Below is a small trained network, with its code and all its weights. Each question gives an input and a class and asks what happens when units are switched off, that is, made to give their printed mean instead of their output.

import numpy as np


def w(rows, s, z=0):
    codes = np.array(rows[::2]) - 128.0
    scale = np.full(codes.shape[1], s)
    scale[-1] = z or s
    return codes * scale


def norm(h):
    return h / np.sqrt((h * h).mean(-1, keepdims=True) + 1e-5)


def f(y):
    return y / 2 * (1 + np.tanh(0.7978845608 * (y + 0.044715 * y**3)))


def log_softmax(a):
    a = a - a.max(-1, keepdims=True)
    return a - np.log(np.exp(a).sum(-1, keepdims=True))


def net(x, mask):
    res = np.array(x, float).reshape(1, 5) / 4 @ E
    u = 0
    for l in range(4):
        y = f(norm(res) @ A[l][:, :-1].T + A[l][:, -1])
        res = res + np.where(mask[u : u + 8], y, B[l][:, -1]) @ B[l][:, :-1]
        u += 8
    return log_softmax(norm(res)[-1] @ U[:, :-1].T + U[:, -1])


A, B = {}, {}
E = w([
[126,128,129,127,126],'x0',
[86,154,123,189,28],'x1',
[128,130,128,128,128],'x2',
[97,89,254,193,58],'x3',
[203,184,168,183,153],'x4',
],0.0079)
A[0] = w([
[191,166,65,178,126,194],'0.n1',
[20,108,57,113,65,3],'0.n2',
[38,43,191,134,50,109],'0.n3',
[179,168,146,90,158,81],'0.n4',
[59,111,56,133,2,77],'0.n5',
[72,116,83,5,187,95],'0.n6',
[139,246,60,196,108,175],'0.n7',
[57,79,213,91,134,85],'0.n8',
],0.0074,0.0037)
B[0] = w([
[129,154,117,110,60,198],'0.n1',
[196,77,74,244,195,184],'0.n2',
[145,170,161,92,136,255],'0.n3',
[108,71,73,160,160,146],'0.n4',
[192,103,132,137,212,227],'0.n5',
[62,143,129,126,63,235],'0.n6',
[184,142,154,111,1,218],'0.n7',
[117,157,172,81,91,178],'0.n8',
],0.0098,0.0047)
A[1] = w([
[180,148,168,177,113,207],'1.n1',
[179,187,47,135,158,152],'1.n2',
[186,122,5,121,174,153],'1.n3',
[41,99,192,34,215,60],'1.n4',
[184,136,192,206,158,128],'1.n5',
[136,167,90,136,46,254],'1.n6',
[111,158,188,70,168,142],'1.n7',
[137,140,2,69,113,146],'1.n8',
],0.0087,0.0034)
B[1] = w([
[99,120,39,116,126,248],'1.n1',
[90,146,176,160,22,203],'1.n2',
[144,194,218,182,153,245],'1.n3',
[82,157,90,125,1,214],'1.n4',
[63,20,72,113,224,236],'1.n5',
[20,186,160,152,165,251],'1.n6',
[90,176,82,159,37,185],'1.n7',
[43,157,249,164,180,254],'1.n8',
],0.0065,0.005)
A[2] = w([
[207,92,182,29,80,78],'2.n1',
[58,167,87,112,139,152],'2.n2',
[88,54,136,99,210,132],'2.n3',
[152,217,159,43,133,122],'2.n4',
[101,108,192,199,65,122],'2.n5',
[133,45,2,24,213,149],'2.n6',
[201,134,61,147,175,115],'2.n7',
[140,174,135,194,203,3],'2.n8',
],0.0081,0.0025)
B[2] = w([
[20,218,62,131,50,123],'2.n1',
[96,122,200,147,181,208],'2.n2',
[10,147,147,82,127,196],'2.n3',
[86,151,176,150,75,179],'2.n4',
[110,156,65,128,202,255],'2.n5',
[199,78,255,85,172,200],'2.n6',
[95,171,169,171,20,144],'2.n7',
[115,110,57,152,66,156],'2.n8',
],0.0076,0.0043)
A[3] = w([
[12,185,168,243,156,109],'3.n1',
[22,82,24,117,186,200],'3.n2',
[24,54,146,171,152,173],'3.n3',
[153,255,150,235,196,112],'3.n4',
[214,177,110,95,43,148],'3.n5',
[41,194,111,139,161,132],'3.n6',
[137,201,176,241,128,91],'3.n7',
[148,142,35,13,183,4],'3.n8',
],0.0074,0.0038)
B[3] = w([
[220,75,111,122,167,254],'3.n1',
[213,69,202,82,137,174],'3.n2',
[214,194,142,70,133,206],'3.n3',
[78,112,35,187,88,199],'3.n4',
[55,127,193,99,74,142],'3.n5',
[183,33,143,151,156,200],'3.n6',
[161,62,2,119,116,187],'3.n7',
[175,90,124,163,65,115],'3.n8',
],0.0091,0.0095)
U = w([
[169,72,248,60,237,65],'0',
[176,86,57,236,174,23],'1',
[21,231,201,102,52,255],'2',
],0.012,0.0039)

Each question gives the input, the list of numbers given to net, and the class t.
The units are the neurons (one row each of A and B). Each row of codes is followed by its name. A weight is (code - 128) times the scale printed after its matrix; where a second scale follows, it is the last column's (A, B and U).
mask holds one flag per neuron, layer by layer. A switched-off neuron (its flag False) gives its mean, the last column of its row in B, instead of its output. The means were averaged over made-up inputs and are rounded, as every weight is.
A unit's drop is (log p(t) with every unit on - log p(t) with that unit switched off) / (log p(t) with every unit on - log p(t) with every unit switched off).
The circuit of an input: a set's keep is (log p(t) with only the set's units on - log p(t) with every unit switched off) / (log p(t) with every unit on - log p(t) with every unit switched off). Starting from the 12 units with the biggest drops (on a tie, the unit counted first), units are removed one at a time, each time the one whose removal leaves the highest keep (on an exact tie, the one counted first), for as long as the keep stays at least 0.8.
circuit, biggest first: the units of the circuit, biggest drop first
k most important neurons: the k neurons with the biggest drops, biggest first
k most important neurons of layer l: the k neurons of layer l with the biggest drops, biggest first
drop of u: that unit's drop, to one decimal
input [-2,8,0,-2,8], class 2: circuit, biggest first => 0.n7
input [0,-8,-8,1,-8], class 2: circuit, biggest first => 1.n4, 3.n1
input [-2,1,7,8,-6], class 0: circuit, biggest first => 0.n6, 3.n4
input [-2,-1,-3,5,-1], class 2: 2 most important neurons of layer 0 => 0.n2, 0.n8
input [-5,7,-2,1,-1], class 0: 2 most important neurons => 1.n5, 1.n3
input [-1,-1,-6,4,0], class 2: 3 most important neurons of layer 0 => 0.n2, 0.n8, 0.n3
input [6,-5,-1,8,0], class 2: 2 most important neurons of layer 0 => 0.n8, 0.n2
input [4,3,4,-8,1], class 2: 3 most important neurons => 1.n5, 0.n7, 0.n1
input [-1,8,7,-6,1], class 2: 3 most important neurons => 0.n7, 0.n1, 3.n5
input [-5,8,8,-7,1], class 2: 2 most important neurons => 0.n7, 0.n1
input [-1,6,-3,4,1], class 1: 2 most important neurons => 0.n2, 0.n3
input [-4,-1,-6,3,-6], class 2: 2 most important neurons of layer 0 => 0.n8, 0.n3
input [-6,0,0,-7,-4], class 0: 2 most important neurons => 0.n6, 0.n5
input [-7,8,4,-1,-4], class 1: circuit, biggest first => 0.n2
input [6,6,-1,5,-2], class 0: 2 most important neurons => 1.n5, 0.n5
input [7,3,6,1,-6], class 0: drop of 0.n2 => 2.0
input [-2,3,-7,7,3], class 1: drop of 2.n3 => 0.3
input [-6,2,-4,8,-2], class 0: drop of 2.n5 => 0.2
